Here is a tiny trained network, its code and every weight. The questions are about switching its units off for an input and a class, where a switched-off unit gives its printed mean instead of its output.

import numpy as np


def w(rows, s, z=0):
    codes = np.array(rows[::2]) - 128.0
    scale = np.full(codes.shape[1], s)
    scale[-1] = z or s
    return codes * scale


def norm(h):
    return h / np.sqrt((h * h).mean(-1, keepdims=True) + 1e-5)


def f(y):
    return y / 2 * (1 + np.tanh(0.7978845608 * (y + 0.044715 * y**3)))


def log_softmax(a):
    a = a - a.max(-1, keepdims=True)
    return a - np.log(np.exp(a).sum(-1, keepdims=True))


def net(x, mask):
    res = np.array(x, float).reshape(1, 5) / 4 @ E
    u = 0
    for l in range(2):
        y = f(norm(res) @ A[l][:, :-1].T + A[l][:, -1])
        res = res + np.where(mask[u : u + 15], y, B[l][:, -1]) @ B[l][:, :-1]
        u += 15
    return log_softmax(norm(res)[-1] @ U[:, :-1].T + U[:, -1])


A, B = {}, {}
E = w([
[85,170,255],'x0',
[249,241,165],'x1',
[126,52,213],'x2',
[27,235,59],'x3',
[23,207,183],'x4',
],0.006)
A[0] = w([
[158,158,168,193],'0.n1',
[118,129,135,115],'0.n2',
[155,85,251,63],'0.n3',
[102,101,127,81],'0.n4',
[149,134,156,164],'0.n5',
[115,114,94,141],'0.n6',
[115,112,114,98],'0.n7',
[136,235,148,159],'0.n8',
[69,58,34,167],'0.n9',
[95,104,133,106],'0.n10',
[185,188,62,253],'0.n11',
[99,98,124,97],'0.n12',
[135,126,35,40],'0.n13',
[88,80,124,44],'0.n14',
[132,123,110,94],'0.n15',
],0.018,0.0039)
B[0] = w([
[169,184,120,186],'0.n1',
[129,139,150,127],'0.n2',
[212,55,123,216],'0.n3',
[105,136,163,137],'0.n4',
[159,138,110,154],'0.n5',
[105,106,122,149],'0.n6',
[103,119,137,130],'0.n7',
[119,253,149,241],'0.n8',
[28,107,132,244],'0.n9',
[107,150,182,146],'0.n10',
[154,175,56,254],'0.n11',
[97,144,166,144],'0.n12',
[129,100,63,176],'0.n13',
[89,146,187,156],'0.n14',
[127,110,109,125],'0.n15',
],0.039,0.0084)
A[1] = w([
[162,98,80,188],'1.n1',
[105,163,169,163],'1.n2',
[112,205,91,118],'1.n3',
[101,152,181,149],'1.n4',
[119,118,81,83],'1.n5',
[149,124,140,123],'1.n6',
[110,234,162,124],'1.n7',
[196,103,157,144],'1.n8',
[189,105,155,152],'1.n9',
[119,108,84,140],'1.n10',
[203,104,184,175],'1.n11',
[199,111,186,156],'1.n12',
[121,154,126,116],'1.n13',
[133,53,7,4],'1.n14',
[92,42,201,43],'1.n15',
],0.02,0.0031)
B[1] = w([
[103,164,172,179],'1.n1',
[146,80,131,176],'1.n2',
[94,60,97,247],'1.n3',
[145,85,146,173],'1.n4',
[97,157,123,144],'1.n5',
[139,142,134,132],'1.n6',
[192,24,109,254],'1.n7',
[162,204,168,178],'1.n8',
[155,187,161,172],'1.n9',
[100,171,124,149],'1.n10',
[140,205,188,189],'1.n11',
[129,201,184,184],'1.n12',
[129,105,122,149],'1.n13',
[2,226,102,194],'1.n14',
[73,110,215,209],'1.n15',
],0.043,0.0087)
U = w([
[237,158,8,51],'0',
[86,157,61,253],'1',
[39,73,228,70],'2',
[183,22,111,57],'3',
[204,240,216,165],'4',
[22,188,43,135],'5',
],0.016,0.004)

Each question gives the input, the list of numbers given to net, and the class t.
The units are the neurons (one row each of A and B). Each row of codes is followed by its name. A weight is (code - 128) times the scale printed after its matrix; where a second scale follows, it is the last column's (A, B and U).
mask holds one flag per neuron, layer by layer. A switched-off neuron (its flag False) gives its mean, the last column of its row in B, instead of its output. The means were averaged over made-up inputs and are rounded, as every weight is.
A unit's drop is (log p(t) with every unit on - log p(t) with that unit switched off) / (log p(t) with every unit on - log p(t) with every unit switched off).
The circuit of an input: a set's keep is (log p(t) with only the set's units on - log p(t) with every unit switched off) / (log p(t) with every unit on - log p(t) with every unit switched off). Starting from the 12 units with the biggest drops (on a tie, the unit counted first), units are removed one at a time, each time the one whose removal leaves the highest keep (on an exact tie, the one counted first), for as long as the keep stays at least 0.8.
units of the circuit, in order: the units of the circuit, biggest drop first
top k neurons: the k neurons with the biggest drops, biggest first
k most important neurons of layer l: the k neurons of layer l with the biggest drops, biggest first
drop when u is switched off: that unit's drop, to one decimal
input [-2,-3,0,-6,-8], class 5: units of the circuit, in order => (1.n14)
input [-8,-3,5,2,0], class 2: top 2 neurons => (0.n11 0.n9)
input [8,6,-5,-3,-7], class 0: units of the circuit, in order => (0.n11 1.n7)
input [-2,3,-5,-8,-7], class 5: 3 most important neurons of layer 0 => (0.n8 0.n3 0.n11)
input [7,-6,7,2,0], class 4: units of the circuit, in order => (0.n3 1.n8)
input [-6,-3,0,-1,2], class 2: top 3 neurons => (0.n9 0.n11 0.n14)
input [-5,4,-2,1,8], class 3: 3 most important neurons of layer 1 => (1.n7 1.n3 1.n14)
input [-4,3,-5,5,5], class 0: 2 most important neurons of layer 0 => (0.n8 0.n11)
input [2,6,6,5,3], class 0: 2 most important neurons of layer 0 => (0.n9 0.n1)
input [-5,1,-7,7,7], class 3: top 2 neurons => (0.n8 1.n7)
input [5,-6,7,-3,4], class 4: 2 most important neurons of layer 0 => (0.n3 0.n9)
input [-6,-6,5,6,-3], class 2: 2 most important neurons of layer 0 => (0.n11 0.n14)
input [6,-1,-6,8,1], class 3: drop when 1.n7 is switched off => 0.2
input [8,1,-2,3,0], class 0: drop when 0.n9 is switched off => 0.2
input [2,1,3,7,0], class 0: most important neuron of layer 1 => (1.n15)
